Small tables with named rows and columns. After each table, cells are looked up by row and column.

Ladu:
	Rabiz	Tef
Budode	83	78
Ponut	78	77
Beg	66	83
Lobev	65	68
Faka	74	70
Tet	78	79
Rupi	65	65
Loriker	70	72
Tigu	243	72
Dopale	80	95
Safir	78	41
Datu	81	69
Deg	74	94

Tef of Faka is 70
Tef of Lobev is 68
Tef of Safir is 41
Rabiz of Faka is 74
Rabiz of Loriker is 70
Rabiz of Beg is 66
Tef of Beg is 83
Tef of Dopale is 95
Rabiz of Rupi is 65
Rabiz of Lobev is 65
Rabiz of Deg is 74
Rabiz of Dopale is 80
Rabiz of Tigu is 243
Tef of Datu is 69
Tef of Rupi is 65
Row with the largest Rabiz: Tigu

Rup =
         Visuvu  Mozosug  Pugaga  Vafod  Mevutun
Tebopi      125      112     129    107      124
Fuf         107       15     171    114      135
Gadiba      107       74     175    117      123
Lafeni      120      102     141    111      123
Tib         140      193      97    101      123
Luf         105       13     199    119      134
Vomoliv     106       48     178    116      133
Lovo        139      149      97    101      125

What is the Pugaga of Tebopi in Rup?
129
What is the Mevutun of Luf in Rup?
134
What is the Pugaga of Fuf in Rup?
171
What is the Visuvu of Gadiba in Rup?
107
What is the Mozosug of Fuf in Rup?
15
What is the Mevutun of Tebopi in Rup?
124
Which row has the largest Visuvu? Tib

Rifo =
	Sevi	Fazof
Dav	54	38
Lirik	37	34
Sarop	51	27
Ter	48	50
Luseb	48	31
Vavafib	40	25
Biluzi	57	29
Mafoge	55	49
Dar	48	44
Bebufev	53	87

Lirik, Sevi => 37
Dav, Fazof => 38
Dav, Sevi => 54
Dar, Sevi => 48
Luseb, Fazof => 31
Bebufev, Fazof => 87
Biluzi, Sevi => 57
Vavafib, Sevi => 40
Ter, Sevi => 48
Bebufev, Sevi => 53
Vavafib, Fazof => 25
Biluzi, Fazof => 29
Lirik, Fazof => 34
Sarop, Sevi => 51
Luseb, Sevi => 48

Vub:
,Rol,Duvezo,Fizofis,Zuler,Zepud
Zop,70.5,42.0,76.8,80.3,35.4
Nev,74.4,34.0,79.0,76.8,29.9
Vos,34.9,25.9,84.8,34.5,78.1
Mir,30.0,51.0,60.3,47.4,57.4
Paz,63.8,60.0,35.4,22.1,66.1

Fizofis of Vos: 84.8
Zuler of Vos: 34.5
Fizofis of Paz: 35.4
Duvezo of Nev: 34.0
Fizofis of Nev: 79.0
Duvezo of Zop: 42.0

Nek
cols = Bal, Lok, Duga, Kemam, Vunidek, Lazaza, Boseduz
Dev: [41.094, 44.007, 37.625, 7.999, 25.086, 55.969, 7.008]
Nozulub: [27.519, 46.645, 55.973, 79.839, 43.826, 25.484, 45.855]
Vis: [37.731, 48.028, 41.608, 11.453, 17.420, 57.100, 0.558]
Domo: [39.915, 37.223, 31.163, 4.206, 31.201, 55.425, 17.503]
Repurab: [33.994, 54.426, 49.186, 44.591, 24.045, 43.832, 12.906]
Duler: [44.389, 39.965, 35.244, 67.628, 45.034, 26.680, 61.103]
Dor: [31.902, 42.964, 39.465, 23.377, 26.582, 48.633, 18.752]
Bokopi: [53.024, 42.268, 33.462, 69.816, 47.130, 28.726, 60.264]
Las: [27.945, 39.365, 38.349, 22.024, 33.412, 46.599, 25.997]
Bezepi: [33.897, 29.656, 48.444, 64.148, 52.720, 21.846, 66.332]
Pob: [29.846, 45.768, 37.023, 22.839, 28.891, 49.986, 14.133]
Sorut: [32.542, 53.550, 46.041, 49.671, 27.426, 43.723, 16.604]
Mil: [41.311, 23.438, 28.732, 11.404, 47.596, 42.254, 50.561]
Zito: [37.647, 29.276, 34.470, 12.079, 40.069, 45.101, 36.742]

What is the Vunidek of Dev in Nek?
25.086
What is the Duga of Mil in Nek?
28.732
What is the Lok of Dor in Nek?
42.964
What is the Lok of Bokopi in Nek?
42.268
What is the Lazaza of Bokopi in Nek?
28.726
What is the Kemam of Bokopi in Nek?
69.816
What is the Duga of Pob in Nek?
37.023
What is the Lazaza of Nozulub in Nek?
25.484
What is the Bal of Dor in Nek?
31.902
What is the Lazaza of Las in Nek?
46.599
What is the Lok of Bezepi in Nek?
29.656
What is the Vunidek of Repurab in Nek?
24.045
What is the Boseduz of Sorut in Nek?
16.604
What is the Kemam of Repurab in Nek?
44.591

Vafo =
         Zefutuk  Zigir  Ribetuf   Les   Kat  Supot
Dilupi      7470   7660     3305  5602  3840   4787
Sed         5080   7724     5972  3847  7914   2791
Boz         4502   7936     7340   934  9704   3403
Gikoram     4417   2561     6901  8142  4821   4988
Zivike      4683   3545     5975  8107  4591   4522

What is the Ribetuf of Zivike in Vafo?
5975
What is the Supot of Boz in Vafo?
3403
What is the Ribetuf of Dilupi in Vafo?
3305
What is the Supot of Dilupi in Vafo?
4787
What is the Kat of Gikoram in Vafo?
4821
What is the Zigir of Gikoram in Vafo?
2561
What is the Zefutuk of Zivike in Vafo?
4683
What is the Ribetuf of Gikoram in Vafo?
6901
What is the Kat of Boz in Vafo?
9704
What is the Zefutuk of Dilupi in Vafo?
7470

Mize:
	Vif	Boke	Firepob	Peles	Rop
Bipovon	22	2	3	-34	-27
Fesi	24	-57	-8	-26	-70
Milum	10	-50	20	-10	-50
Pipoze	-44	-8	-77	-11	52
Vudero	-66	-30	-74	8	18
Lotozu	-44	-65	-36	-41	-40
Sif	57	-99	-24	29	-54
Beloban	18	-36	-76	8	-75
Vodeb	8	3	48	-40	-43
Mapuvo	-25	-9	-19	-37	-18
Bub	26	6	5	-19	-11
Vos	6	-64	-96	-75	-65
Gif	-82	-52	42	-38	-51
Supak	27	-8	-19	-45	41

What is the Boke of Milum in Mize? -50
What is the Vif of Sif in Mize? 57
What is the Peles of Vodeb in Mize? -40
What is the Rop of Fesi in Mize? -70
What is the Boke of Pipoze in Mize? -8
What is the Peles of Vos in Mize? -75
What is the Rop of Pipoze in Mize? 52
What is the Boke of Beloban in Mize? -36
What is the Boke of Mapuvo in Mize? -9
What is the Vif of Mapuvo in Mize? -25
What is the Rop of Beloban in Mize? -75
What is the Firepob of Bub in Mize? 5
What is the Vif of Bub in Mize? 26
What is the Vif of Vos in Mize? 6
What is the Firepob of Vudero in Mize? -74
What is the Boke of Gif in Mize? -52
What is the Boke of Lotozu in Mize? -65
What is the Peles of Pipoze in Mize? -11
What is the Firepob of Fesi in Mize? -8

Ger:
|  | Saduref | Fef | Rido | Fim | Nanebid | Beg | Matukop | Mobab |
|---|---|---|---|---|---|---|---|---|
| Miv | 403 | 643 | 793 | 661 | 653 | 764 | 544 | 487 |
| Mimitud | 536 | 706 | 601 | 121 | 421 | 627 | 533 | 695 |
| Rezukar | 421 | 615 | 689 | 772 | 736 | 747 | 600 | 513 |

Miv, Beg: 764
Miv, Mobab: 487
Miv, Matukop: 544
Rezukar, Saduref: 421
Rezukar, Beg: 747
Mimitud, Mobab: 695
Mimitud, Rido: 601

Table Salo
|  | Nukil | Ribom | Bomozu | Riz | Nabi | Viz | Som | Kudeve | Fizibi | Fase |
|---|---|---|---|---|---|---|---|---|---|---|
| Datu | 93 | 162 | 51 | 233 | 74 | 228 | 143 | 157 | 162 | 5 |
| Fakog | 150 | 146 | 143 | 135 | 151 | 130 | 124 | 120 | 122 | 151 |
| Vapi | 157 | 140 | 134 | 145 | 139 | 140 | 141 | 130 | 144 | 156 |
| Tipo | 151 | 138 | 162 | 148 | 176 | 163 | 156 | 137 | 144 | 159 |
| Lor | 148 | 135 | 156 | 140 | 164 | 159 | 147 | 147 | 149 | 147 |
| Zoma | 135 | 139 | 156 | 147 | 154 | 147 | 159 | 147 | 144 | 152 |

What is the Nabi of Datu in Salo? 74
What is the Kudeve of Fakog in Salo? 120
What is the Fizibi of Lor in Salo? 149
What is the Nabi of Tipo in Salo? 176
What is the Fase of Tipo in Salo? 159
What is the Ribom of Datu in Salo? 162
What is the Nukil of Vapi in Salo? 157
What is the Som of Vapi in Salo? 141
What is the Kudeve of Lor in Salo? 147
What is the Viz of Tipo in Salo? 163
What is the Viz of Fakog in Salo? 130
What is the Bomozu of Fakog in Salo? 143
What is the Bomozu of Datu in Salo? 51
What is the Kudeve of Vapi in Salo? 130
What is the Ribom of Tipo in Salo? 138
What is the Som of Tipo in Salo? 156
What is the Nukil of Zoma in Salo? 135
What is the Fizibi of Datu in Salo? 162
What is the Fase of Zoma in Salo? 152

